Here is a tiny trained network, its code and every weight. The questions are about switching its units off for an input and a class, where a switched-off unit gives its printed mean instead of its output.

import numpy as np


def w(rows, s, z=0):
    codes = np.array(rows[::2]) - 128.0
    scale = np.full(codes.shape[1], s)
    scale[-1] = z or s
    return codes * scale


def f(y):
    return y / 2 * (1 + np.tanh(0.7978845608 * (y + 0.044715 * y**3)))


def log_softmax(a):
    a = a - a.max(-1, keepdims=True)
    return a - np.log(np.exp(a).sum(-1, keepdims=True))


def net(x, mask):
    res = np.array(x, float).reshape(1, 8) / 4 @ E
    y = f(res @ A[0][:, :-1].T + A[0][:, -1])
    res = res + np.where(mask, y, B[0][:, -1]) @ B[0][:, :-1]
    return log_softmax(res[-1] @ U[:, :-1].T + U[:, -1])


A, B = {}, {}
E = w([
[128,128,128,128,128,129],'x0',
[127,119,125,125,132,130],'x1',
[83,72,255,193,94,177],'x2',
[45,128,28,220,125,128],'x3',
[140,167,138,152,241,229],'x4',
[23,156,133,42,95,192],'x5',
[185,120,83,135,26,208],'x6',
[129,133,130,129,126,126],'x7',
],0.0093)
A[0] = w([
[142,132,117,140,197,200,132],'N1',
[38,152,134,56,97,147,83],'N2',
[85,122,111,91,100,188,106],'N3',
[97,134,215,198,96,140,146],'N4',
[126,178,112,193,179,166,144],'N5',
[173,214,66,90,130,131,152],'N6',
[53,138,144,131,229,38,137],'N7',
[100,145,72,204,104,136,158],'N8',
[196,85,145,176,131,84,108],'N9',
[163,131,125,120,161,203,75],'N10',
[163,205,138,141,172,187,133],'N11',
[72,143,140,80,110,163,128],'N12',
[136,57,119,87,74,59,144],'N13',
[139,76,128,88,60,77,115],'N14',
[247,132,123,176,101,170,89],'N15',
[115,182,74,83,164,92,191],'N16',
[144,157,122,132,115,182,97],'N17',
[196,172,193,89,178,188,66],'N18',
[164,127,59,168,26,226,203],'N19',
[91,197,143,108,126,164,142],'N20',
[106,87,180,147,120,142,149],'N21',
[188,127,96,124,72,179,58],'N22',
[190,100,135,171,167,106,157],'N23',
[84,148,171,143,174,71,127],'N24',
[103,118,137,122,70,61,130],'N25',
[28,168,126,98,129,150,166],'N26',
[191,141,92,67,153,108,73],'N27',
[193,101,191,32,124,108,1],'N28',
[146,198,78,97,155,109,111],'N29',
[96,187,153,53,108,161,112],'N30',
[141,127,68,84,134,104,181],'N31',
[128,112,183,168,104,189,104],'N32',
[220,177,210,60,96,149,137],'N33',
[162,98,124,184,140,98,110],'N34',
[137,117,125,114,68,106,133],'N35',
[51,174,70,217,109,131,131],'N36',
[177,109,125,199,149,111,166],'N37',
],0.011,0.0022)
B[0] = w([
[54,179,114,204,112,59,195],'N1',
[178,187,101,136,82,126,226],'N2',
[194,198,71,85,115,132,188],'N3',
[149,79,129,197,80,201,230],'N4',
[85,149,104,127,152,107,191],'N5',
[154,77,166,254,111,200,202],'N6',
[154,143,222,68,179,130,241],'N7',
[120,61,67,69,168,136,207],'N8',
[162,182,71,117,44,110,205],'N9',
[73,161,168,138,157,115,175],'N10',
[45,186,118,183,168,100,190],'N11',
[163,166,83,116,52,112,197],'N12',
[45,168,128,197,164,114,223],'N13',
[27,181,138,164,133,92,214],'N14',
[169,161,129,87,146,99,213],'N15',
[164,57,174,187,119,169,206],'N16',
[89,155,145,101,173,110,154],'N17',
[69,122,69,132,146,120,221],'N18',
[146,128,240,56,195,120,255],'N19',
[147,155,110,111,113,90,178],'N20',
[172,88,153,212,69,206,192],'N21',
[148,158,239,95,207,149,183],'N22',
[158,177,89,78,23,99,195],'N23',
[179,119,202,47,158,146,192],'N24',
[52,164,176,156,149,129,202],'N25',
[171,128,106,99,50,105,222],'N26',
[140,93,136,166,110,166,188],'N27',
[104,31,57,107,139,86,231],'N28',
[165,138,166,165,87,173,187],'N29',
[166,152,82,102,60,126,203],'N30',
[113,112,183,181,62,205,188],'N31',
[135,109,164,181,107,174,207],'N32',
[107,20,53,91,200,129,252],'N33',
[170,166,122,97,81,88,178],'N34',
[87,146,132,130,177,78,179],'N35',
[107,3,48,90,198,98,236],'N36',
[182,163,65,99,48,83,195],'N37',
],0.0073,0.0097)
U = w([
[158,87,168,235,88,213,83],'0',
[91,51,55,87,159,129,253],'1',
[173,217,86,96,66,116,15],'2',
[5,213,141,186,146,109,61],'3',
[152,153,238,54,171,149,161],'4',
],0.015,0.0028)

Each question gives the input, the list of numbers given to net, and the class t.
The units are the neurons (one row each of A and B). Each row of codes is followed by its name. A weight is (code - 128) times the scale printed after its matrix; where a second scale follows, it is the last column's (A, B and U).
mask holds one flag per neuron, in row order. A switched-off neuron (its flag False) gives its mean, the last column of its row in B, instead of its output. The means were averaged over made-up inputs and are rounded, as every weight is.
A unit's drop is (log p(t) with every unit on - log p(t) with that unit switched off) / (log p(t) with every unit on - log p(t) with every unit switched off).
The circuit of an input: a set's keep is (log p(t) with only the set's units on - log p(t) with every unit switched off) / (log p(t) with every unit on - log p(t) with every unit switched off). Starting from the 12 units with the biggest drops (on a tie, the unit counted first), units are removed one at a time, each time the one whose removal leaves the highest keep (on an exact tie, the one counted first), for as long as the keep stays at least 0.8.
units of the circuit, in order: the units of the circuit, biggest drop first
most important unit: the unit with the biggest drop
top k neurons: the k neurons with the biggest drops, biggest first
drop when u is switched off: that unit's drop, to one decimal
input [4,1,-1,-8,7,-4,2,7], class 1: most important unit => N33
input [-2,-3,-3,-8,5,-8,8,-1], class 1: top 3 neurons => (N33 N28 N18)
input [-8,-3,-2,8,6,-3,4,3], class 1: top 2 neurons => (N36 N8)
input [2,8,5,6,-4,3,-8,3], class 4: top 2 neurons => (N7 N24)
input [0,6,-2,-2,8,-2,-7,7], class 3: top 3 neurons => (N1 N11 N18)
input [-5,-5,-7,-7,7,4,2,0], class 0: top 4 neurons => (N6 N29 N16 N27)
input [-7,6,6,-8,0,-4,2,-6], class 1: top 2 neurons => (N33 N28)
input [2,-1,0,-1,1,-3,-3,8], class 2: top 3 neurons => (N19 N22 N23)
input [8,-4,-8,2,7,3,-2,8], class 0: top 2 neurons => (N6 N16)
input [5,-2,4,0,-7,-6,-1,0], class 3: top 3 neurons => (N13 N14 N25)
input [-5,5,-6,0,8,-1,-7,7], class 3: top 2 neurons => (N1 N11)
input [-4,8,-4,-5,5,0,4,7], class 1: top 2 neurons => (N33 N18)
input [7,-4,7,4,0,5,-6,8], class 0: top 2 neurons => (N4 N21)
input [6,3,-5,-2,-4,6,-7,-2], class 4: most important unit => N7
input [6,0,7,-6,8,2,3,1], class 3: top 3 neurons => (N11 N18 N1)
input [4,-4,-6,7,4,-8,-6,2], class 2: top 3 neurons => (N23 N37 N33)
input [8,5,6,7,-2,-8,-7,7], class 2: units of the circuit, in order => (N37 N23)
input [6,0,-7,3,-8,1,1,-8], class 3: top 3 neurons => (N14 N13 N25)
input [5,3,1,1,4,-3,5,-5], class 4: drop when N19 is switched off => 0.3
input [0,-7,-1,0,-3,2,0,8], class 3: drop when N37 is switched off => 0.1
input [-7,6,-7,-5,-4,6,4,6], class 0: drop when N6 is switched off => 0.3
input [-3,-2,-2,2,6,2,-8,-1], class 4: units of the circuit, in order => (N7)
input [3,3,3,-6,1,-6,1,-8], class 1: drop when N33 is switched off => 1.2
